[[-65 -17  10  38 -20  25]
 [-33  16  20  27  18  19]
 [ 21  20  -4 -14  48  -6]
 [-54 -79  -1  14 -16   9]
 [  4 -38  13  -2   5  35]
 [-45  -2  -8  47  -9 -15]
 [  4 -26  -5 -14  29   4]
 [-14  13  -7  -8  11  28]
 [  0  32  -4  -2  45  27]
 [-33  11   0  48  68  28]
 [  2 -45 -15  17   9 -20]
 [ -7   2  -2 -19  -4  -1]] → -65

[[-11   8   8 -11   7 -12  -6   9]
 [-70  58  70 -66  68 -64 -53  55]
 [ 32 -25 -28  28 -29  27  23 -21]
 [-41  36  41 -42  40 -44 -30  40]
 [ 70 -58 -67  68 -65  68  56 -59]
 [ 70 -59 -62  63 -64  61  52 -51]
 [-70  55  63 -62  63 -62 -55  54]
 [-59  50  56 -52  56 -51 -43  44]
 [ 81 -65 -76  76 -76  77  64 -68]] → -11

[[-27 -12 -21  -1  -9 -16  -6 -35]
 [-52   8  22  -7  15 -29  -5  33]
 [-50   9  22  -4  14 -27  -6  36]
 [-53   8  23  -6  15 -29  -5  35]
 [ 64 -14 -23  -3 -15  36  -7 -23]
 [-42  -8 -15   1  -3 -25  -4 -32]
 [ 27  -9 -15  -5  -6  14  -6 -20]
 [-55   7   2  16  -5 -35  -9  -4]
 [ 60 -14 -22  -2 -14  33  -7 -22]
 [-37  -9 -17  -1  -6 -22  -5 -32]] → -27

[[ 24 -15  41  -6 -34  49  48 -25  12  11 -12 -20 -25 -11 -10]
 [ 24 -32 -10   3  -1 -13  -9 -33  -3  19  -4  81   0  -4  -5]
 [ 19 -19  15   8 -17  10   9   9  -8  32  -1 -25 -25  24 -39]
 [-10  25   9   2   6   6  -8  -7  -7  15  -2 -39  -9   3   4]
 [ 26   2  32  10  17   5 -30  33  -2 -25  15 -11  -3 -15  10]
 [  8 -19   0 -26  20  17   8   1   6 -32   1 -10 -18  -7 -26]
 [-22  -5 -13  -1  14  -7 -42 -12   2 -19  -3  36 -14 -22  11]
 [-14   9 -24  -5  45 -16 -43   1  -1  -3   0  13   1 -20  -8]
 [-21  10 -20   7  39  -7  -9  27   2  33   2 -55   2   6 -24]
 [-21 -10  -2 -10 -27  17  13 -45  16  44  14   4 -15  44 -12]
 [ 32   6   5  -6 -10  21  22 -16  -2 -29   0   5  -4 -29   2]
 [-23  12  -6 -23  -4  -2  -9  16  10  29 -11 -16  22  14  10]] → 24

[[ 14  14 -10  -4 -30  -8  34]
 [-63 -29   0  32   2 -30 -43]
 [ 11  62  51 -62 -58  45  23]
 [-33  -9  29 -77   8 -60  26]
 [-54 -50 -43 -19   9 -58 -16]
 [-29 -34  19 -37  22 -18  63]] → 14

[[ 75  14  13 -29   2 -45  59  61  67  51 -78  69 -79 -40]
 [ 25  56 -73  47  42 -50  46 -19   6  -9  43 -46 -10 -62]
 [ 52  59  25  73   9  68  26  65 -31  12  48  60 -48 -75]
 [-40  35  10  11 -25  17  77 -43  18   2  58  56 -64 -52]
 [-63 -61  42 -77  19 -24 -36 -19  71  -2 -67 -14  23  30]
 [ 36  50 -29  65 -84  71  57  24  21  48   6 -56  35 -47]
 [ 55  34  59 -63  23  75  37 -17   7   4  42 -28  21  12]
 [-62 -44 -70  -2 -21  37 -38 -16 -18  32  45  14 -19 -47]
 [-43 -49 -30   8 -46 -15   8  56 -73  30   6  14  60  26]
 [ 10 -18  41  83  -2 -54 -32  18  14  13 -43  -9 -26  14]
 [-52  84 -37  74 -58  29 -49  38  43  65  54   3  34 -50]] → 75

[[-10  -8 -38  23 -10 -13  13  -8  -9  -5]
 [-19  -4   6 -31  36   3  -1  15 -14  13]
 [  3  17   9   1 -13  11  19  10  -5  14]
 [-10 -15  -8 -11 -20 -11 -24  -9  -9 -11]
 [-23 -27  -4  12   2  -5  33 -16  -9  -5]
 [-19  14 -57  18 -15 -12 -11  -9  23 -22]
 [  4  -3 -59 -19  24  19 -15  11 -30  16]
 [-19   5 -16 -85  -5  -8   8  -6 -49 -31]
 [-18 -41 -16 -19 -32 -36 -14 -17 -10  -7]
 [-10  22 -44  47 -15   7 -18  15  39  -7]] → -10

[[-31 -57  42 -42  47 -19 -37]
 [ 41 -18  21 -15  54  12 -19]
 [ 23  69 -33 -30 -48  61  25]
 [ 17 -74 -36  22  -4 -20  -2]
 [  1 -26  27  -8  34  -7 -27]] → -31
---
10.10,9.25,8.07,8.74
-11.57,7.90,11.82,9.79
gives 9.25

5.72,-2.58,-13.94,-4.61,9.84,2.66,14.41 gives -2.58

-0.7,-0.5,1.9,1.9
0.6,0.7,1.3,1.2
-1.7,0.2,-1.6,-1.6
gives -0.5

5.737,2.534,12.338,4.100,-15.152,1.649
-2.733,13.871,4.935,0.759,2.027,1.466
gives 2.534

-18.006,-4.731,-11.307,-8.516,-9.209
-1.075,-4.314,13.316,-8.516,-0.332
gives -4.731

-1.69,-0.66,-0.23,-2.22,-1.01,-1.11,1.21
-0.28,-0.74,2.19,-0.91,1.29,1.03,1.95
gives -0.66

-0.15,0.19,0.00,-0.02,-0.04,-0.02
0.13,-0.09,0.17,0.03,-0.11,0.01
gives 0.19

0.47,1.19,-1.21,0.46 gives 1.19

-131.46,182.85,-92.70,-76.53,-109.04,-116.11 gives 182.85
---
[[-20  -2 -24   6  34   4]
 [-42  15   2  -5  41  15]] value 41

[ 421 -761   84  -80  559  257  450] value 257

[3065 8513 8102 7766 9217] value 7766

[[91 64 81 58 70]
 [48 75 31  2 47]] value 2

[[185 211 147  57 150 175 186]
 [154 234 211 186 126 188 104]
 [105 140 161 233 221 179 133]] value 179

[[838 548 306 107 455 866 974]
 [691 687 371 138 650 906 614]] value 906

[[2463 5295 5924 9174]
 [5372 5843 5237 7594]
 [4806 4981 3609 8834]] value 3609

[ -3  17  29 -43 -15] value -43

[ 53 173 177  67 182 206  14] value 206
---
[83, -68, 20, 17, 19] | 19
[[-67, -9, -2, 20, -58, 4, 18], [22, -4, -18, 16, -3, 25, 25]] | -58
[-4, 7, 2, -61, -68] | -68
[[-23, -44, -9, 82, -3], [47, 18, -16, -85, 32]] | -3
[[11, -9, 47, 8], [56, -7, -78, -11], [35, 3, -2, 20]] | 56
[-26, 19, 26, 71, -11] | -11
---
[[971 401 489 314 859 847]
 [807 319 330 493 416 214]
 [ 81 401 470 412 393 578]]
214

[[2012 2952 4029 3843 3758 2715]
 [1867 2227 4391 5717 3129 9019]
 [1934 2811 4064 4068 3774 2883]]
9019

[[  3  -5   1  -9  30   5 -25]
 [  4 -10  -5  -4   8   3  -4]
 [ -7 -16   0   6 -12 -10   9]]
-4

[[109  44 195  79  65  68  31]
 [105  49 180  79  67  69  38]
 [ 90  69 117  80  75  76  65]]
38

[[122  25  78 179 156]
 [142  67 110 139 179]
 [212  64  93 165 114]]
179

[[ 46 130 139 161 166 200]
 [ 23  88  14 146 164 111]
 [ 73  77  33 118 156  92]]
111

[[148  90  55 104 112]
 [154  75  44  76 148]
 [ 84 102  86 110 194]]
148

[[139  81 144 164]
 [ 81 197  29 143]
 [ 93  92 151 119]]
143

[[5337 6035 5610 5300 4759 5558 4738]
 [5824 8604 7694 5256 2644 5955 2897]
 [1361 4608 6823 6512 8870 2755 9776]]
2897
---
[ 20  -4  41 -29   0 -26  44] value 0

[ 578 -566 -159  628  676] value 578

[7 8 2 2 2 7 3] value 3

[202 112 114 113  53  49 160] value 113

[4677 2593 5129 8341 6228] value 5129

[[685 727 756 820 651 672 841]
 [587 716 788 487 723 801 547]
 [519 697 667 130 864 868 299]] value 697

[ 83  43 115 150 127 202  57] value 115
---
[ 80  73 -51 -49 -25  74  77]
77

[[  2 -32 -27  -8   8  49  -9]
 [-17  -1   4 -66  35  -8  -5]]
35

[-80  -7  -6  20]
-6

[ 71  44  62  11  -4 -34]
62

[-19  12  86  25   2  29]
29

[-50  72  20   6  17 -18]
20

[-15  49 -85  52  68]
52

[ 56 -57  -1  -4 -29 -73  11]
11
---
[[-48 -67 -68 -37]
 [ 46 -71 -79  -6]
 [ 59 -66 -65  20]] gives -65

[[ 65  31  -5 -13   1  17]
 [ 33   2 -34  36  60  -8]
 [ -2 -62   2 -17 -10  18]] gives 2

[[ 67  34  67 -14 -40  47]
 [-31 -50 -31 -28 -10   6]
 [ 25 -14  25 -28 -28  22]] gives 25

[[ 13  19  10   2   1   6]
 [-12  10  21   2 -11 -36]
 [ 32   2  20  68  16 -28]] gives 20

[[-31 -33 -72 -34]
 [ -3   3 -86  -3]
 [-41 -52 -21 -47]] gives -21

[[-35 -59   7 -69]
 [ 44  51  45 -20]
 [ 36  14  17 -43]] gives 17
---
[70 85 79 35 -7]
35

[[-69 -44   0  64]
 [-46 -66 -49 -26]]
0

[[ 53  47  41  -2  30 -27 -35]
 [-57  49 -24 -10  16  87  23]
 [ 37  19 -22  -6   1 -17  29]]
-27

[[ 35 -54 -43  59   1]
 [-26 -26  26 -75 -32]]
59

[  8  28  79  31 -60 -24  69]
-24

[ 65 -18  82 -42  10   8]
10

[[ 46 -73  -7 -31 -69]
 [ 13  10 -50  47  -4]]
-31

[ 79  51   4 -34]
4

[[-32  77  21   5]
 [ 36  77  41  12]
 [ -5  77 -15 -48]]
21

[ 32  54 -31  52 -11 -85]
-11
